Below are the code and all the weights of a small trained network. Each question names an input and a class and asks about switching units off, where a switched-off unit gives its printed mean instead of its output.

import numpy as np


def w(rows, s, z=0):
    codes = np.array(rows[::2]) - 128.0
    scale = np.full(codes.shape[1], s)
    scale[-1] = z or s
    return codes * scale


def f(y):
    return np.maximum(y, 0)


def log_softmax(a):
    a = a - a.max(-1, keepdims=True)
    return a - np.log(np.exp(a).sum(-1, keepdims=True))


def net(x, mask):
    res = np.array(x, float).reshape(1, 6) / 4 @ E
    y = f(res @ A[0][:, :-1].T + A[0][:, -1])
    res = res + np.where(mask, y, B[0][:, -1]) @ B[0][:, :-1]
    return log_softmax(res[-1] @ U[:, :-1].T + U[:, -1])


A, B = {}, {}
E = w([
[120,76,172,154,196,194,103,160,164,182,245],'x0',
[88,89,33,127,182,141,183,186,101,149,86],'x1',
[183,117,78,95,152,124,179,80,227,89,175],'x2',
[65,190,126,38,184,136,123,73,57,96,206],'x3',
[155,82,177,59,161,170,99,173,128,36,61],'x4',
[215,126,137,155,152,173,177,83,41,152,117],'x5',
],0.011)
A[0] = w([
[39,144,136,126,99,68,125,191,181,92,138,72],'neuron 1',
[69,121,186,161,122,105,70,166,41,175,82,54],'neuron 2',
[129,104,98,111,180,144,193,209,98,159,94,94],'neuron 3',
[61,98,99,95,122,88,66,140,189,110,125,72],'neuron 4',
[93,138,173,162,102,147,89,163,60,145,94,43],'neuron 5',
[41,158,141,59,172,143,147,85,77,78,169,26],'neuron 6',
[118,125,80,188,78,92,159,102,128,189,167,14],'neuron 7',
[78,166,108,166,101,92,175,87,119,190,176,36],'neuron 8',
[163,56,172,61,154,180,85,148,122,79,81,65],'neuron 9',
[114,108,132,126,156,148,120,136,110,58,125,38],'neuron 10',
[128,139,123,125,115,125,132,117,117,120,111,46],'neuron 11',
[159,72,174,52,150,165,134,175,134,56,76,58],'neuron 12',
[172,180,246,128,90,103,53,77,151,130,146,102],'neuron 13',
[126,54,136,197,81,146,131,123,166,136,78,37],'neuron 14',
[206,94,68,75,154,112,199,65,237,95,149,73],'neuron 15',
[169,76,171,168,211,227,90,181,146,178,196,12],'neuron 16',
[224,102,141,160,154,191,188,76,41,130,118,84],'neuron 17',
[137,134,102,105,100,87,148,111,117,98,71,25],'neuron 18',
[155,149,104,108,110,121,112,127,114,92,83,39],'neuron 19',
[71,78,131,135,134,75,92,109,167,110,127,7],'neuron 20',
[49,98,65,108,186,130,213,155,103,161,97,112],'neuron 21',
[117,197,107,133,84,55,157,110,116,78,38,41],'neuron 22',
[90,94,76,130,160,107,114,167,135,140,117,106],'neuron 23',
[199,77,129,202,79,130,131,201,195,139,77,3],'neuron 24',
[45,71,159,163,168,166,95,133,174,137,173,40],'neuron 25',
],0.012,0.0059)
B[0] = w([
[190,180,150,194,214,128,157,129,105,137,58,212],'neuron 1',
[44,85,198,135,177,41,75,151,158,50,206,214],'neuron 2',
[188,165,173,113,38,134,109,153,166,66,133,198],'neuron 3',
[168,192,160,199,189,126,173,119,100,147,26,209],'neuron 4',
[108,61,196,153,162,107,89,137,132,78,161,190],'neuron 5',
[71,176,116,70,121,209,88,37,40,110,143,234],'neuron 6',
[66,117,46,204,85,136,156,158,122,154,170,198],'neuron 7',
[72,118,46,186,81,151,132,144,128,163,166,207],'neuron 8',
[54,143,66,228,52,103,142,141,133,203,167,228],'neuron 9',
[110,122,78,159,101,159,128,88,114,144,198,162],'neuron 10',
[118,97,148,125,130,132,138,97,140,148,111,141],'neuron 11',
[58,132,60,207,77,128,160,188,121,170,166,236],'neuron 12',
[229,148,141,101,49,185,130,178,223,82,132,249],'neuron 13',
[106,166,95,87,153,190,104,74,48,79,135,202],'neuron 14',
[58,39,222,145,197,88,49,187,151,50,209,246],'neuron 15',
[168,83,109,44,115,51,177,103,95,208,99,242],'neuron 16',
[169,229,202,190,221,107,171,139,136,144,2,227],'neuron 17',
[153,107,113,81,126,78,183,105,123,179,142,190],'neuron 18',
[131,114,135,91,113,114,166,138,121,172,127,176],'neuron 19',
[142,166,146,158,170,140,130,105,150,145,100,165],'neuron 20',
[175,135,165,96,80,177,90,145,220,107,129,217],'neuron 21',
[180,42,112,47,140,80,190,107,114,226,120,242],'neuron 22',
[206,154,183,118,80,143,102,134,217,114,114,179],'neuron 23',
[39,181,101,34,139,230,88,34,72,93,133,245],'neuron 24',
[171,108,105,66,144,63,240,103,108,167,124,215],'neuron 25',
],0.0085,0.016)
U = w([
[139,59,122,37,112,91,189,100,120,192,125,108],'0',
[61,170,119,52,128,234,112,64,84,104,143,121],'1',
[66,112,78,221,53,157,157,133,148,164,154,125],'2',
[74,40,191,133,166,102,100,134,157,68,158,150],'3',
[152,194,165,191,192,147,168,115,139,139,72,138],'4',
[189,135,167,94,9,195,125,134,216,98,136,121],'5',
[116,141,113,105,95,141,122,161,136,144,141,255],'6',
[175,89,66,160,146,147,107,181,88,76,98,41],'7',
],0.011,0.0062)

Each question gives the input, the list of numbers given to net, and the class t.
The units are the neurons (one row each of A and B). Each row of codes is followed by its name. A weight is (code - 128) times the scale printed after its matrix; where a second scale follows, it is the last column's (A, B and U).
mask holds one flag per neuron, in row order. A switched-off neuron (its flag False) gives its mean, the last column of its row in B, instead of its output. The means were averaged over made-up inputs and are rounded, as every weight is.
A unit's drop is (log p(t) with every unit on - log p(t) with that unit switched off) / (log p(t) with every unit on - log p(t) with every unit switched off).
The circuit of an input: a set's keep is (log p(t) with only the set's units on - log p(t) with every unit switched off) / (log p(t) with every unit on - log p(t) with every unit switched off). Starting from the 12 units with the biggest drops (on a tie, the unit counted first), units are removed one at a time, each time the one whose removal leaves the highest keep (on an exact tie, the one counted first), for as long as the keep stays at least 0.8.
circuit, biggest first: the units of the circuit, biggest drop first
most important unit: the unit with the biggest drop
k most important neurons: the k neurons with the biggest drops, biggest first
drop when u is switched off: that unit's drop, to one decimal
input [1,-2,-3,-5,7,-4], class 2: most important unit => neuron 9
input [-8,6,-3,3,7,-6], class 0: 2 most important neurons => [neuron 22; neuron 18]
input [-7,-6,5,7,0,-5], class 0: 2 most important neurons => [neuron 22; neuron 24]
input [5,-4,-1,-6,-2,-3], class 1: 3 most important neurons => [neuron 24; neuron 22; neuron 14]
input [-3,2,4,-3,4,1], class 2: 2 most important neurons => [neuron 12; neuron 2]
input [2,4,-1,4,3,6], class 4: 2 most important neurons => [neuron 17; neuron 24]
input [-5,-4,-3,-2,-3,0], class 0: 2 most important neurons => [neuron 22; neuron 21]
input [-7,1,3,-4,-7,0], class 0: 4 most important neurons => [neuron 22; neuron 9; neuron 12; neuron 18]
input [6,-6,-3,6,2,-3], class 0: 3 most important neurons => [neuron 25; neuron 16; neuron 24]
input [2,1,6,1,5,7], class 4: 2 most important neurons => [neuron 17; neuron 2]
input [6,6,-4,-1,5,7], class 4: 2 most important neurons => [neuron 17; neuron 22]
input [4,-6,-3,-8,-4,-8], class 1: 3 most important neurons => [neuron 24; neuron 14; neuron 17]
input [-3,6,5,1,6,1], class 2: 3 most important neurons => [neuron 12; neuron 9; neuron 13]
input [-1,6,3,-6,7,5], class 2: 3 most important neurons => [neuron 12; neuron 9; neuron 6]
input [5,2,1,3,-4,6], class 4: circuit, biggest first => [neuron 17]
input [6,1,5,-4,-4,-1], class 0: 2 most important neurons => [neuron 16; neuron 25]
input [6,7,1,1,5,6], class 5: 3 most important neurons => [neuron 3; neuron 21; neuron 22]
input [5,-4,-3,-6,0,-2], class 1: drop when neuron 22 is switched off => 0.5
input [5,7,3,-7,-6,5], class 1: drop when neuron 13 is switched off => 0.3
input [1,8,-6,3,6,2], class 5: drop when neuron 21 is switched off => 0.6
input [-7,-2,2,-6,2,-6], class 0: circuit, biggest first => [neuron 22]
input [2,7,-2,3,0,-6], class 5: drop when neuron 21 is switched off => 1.0
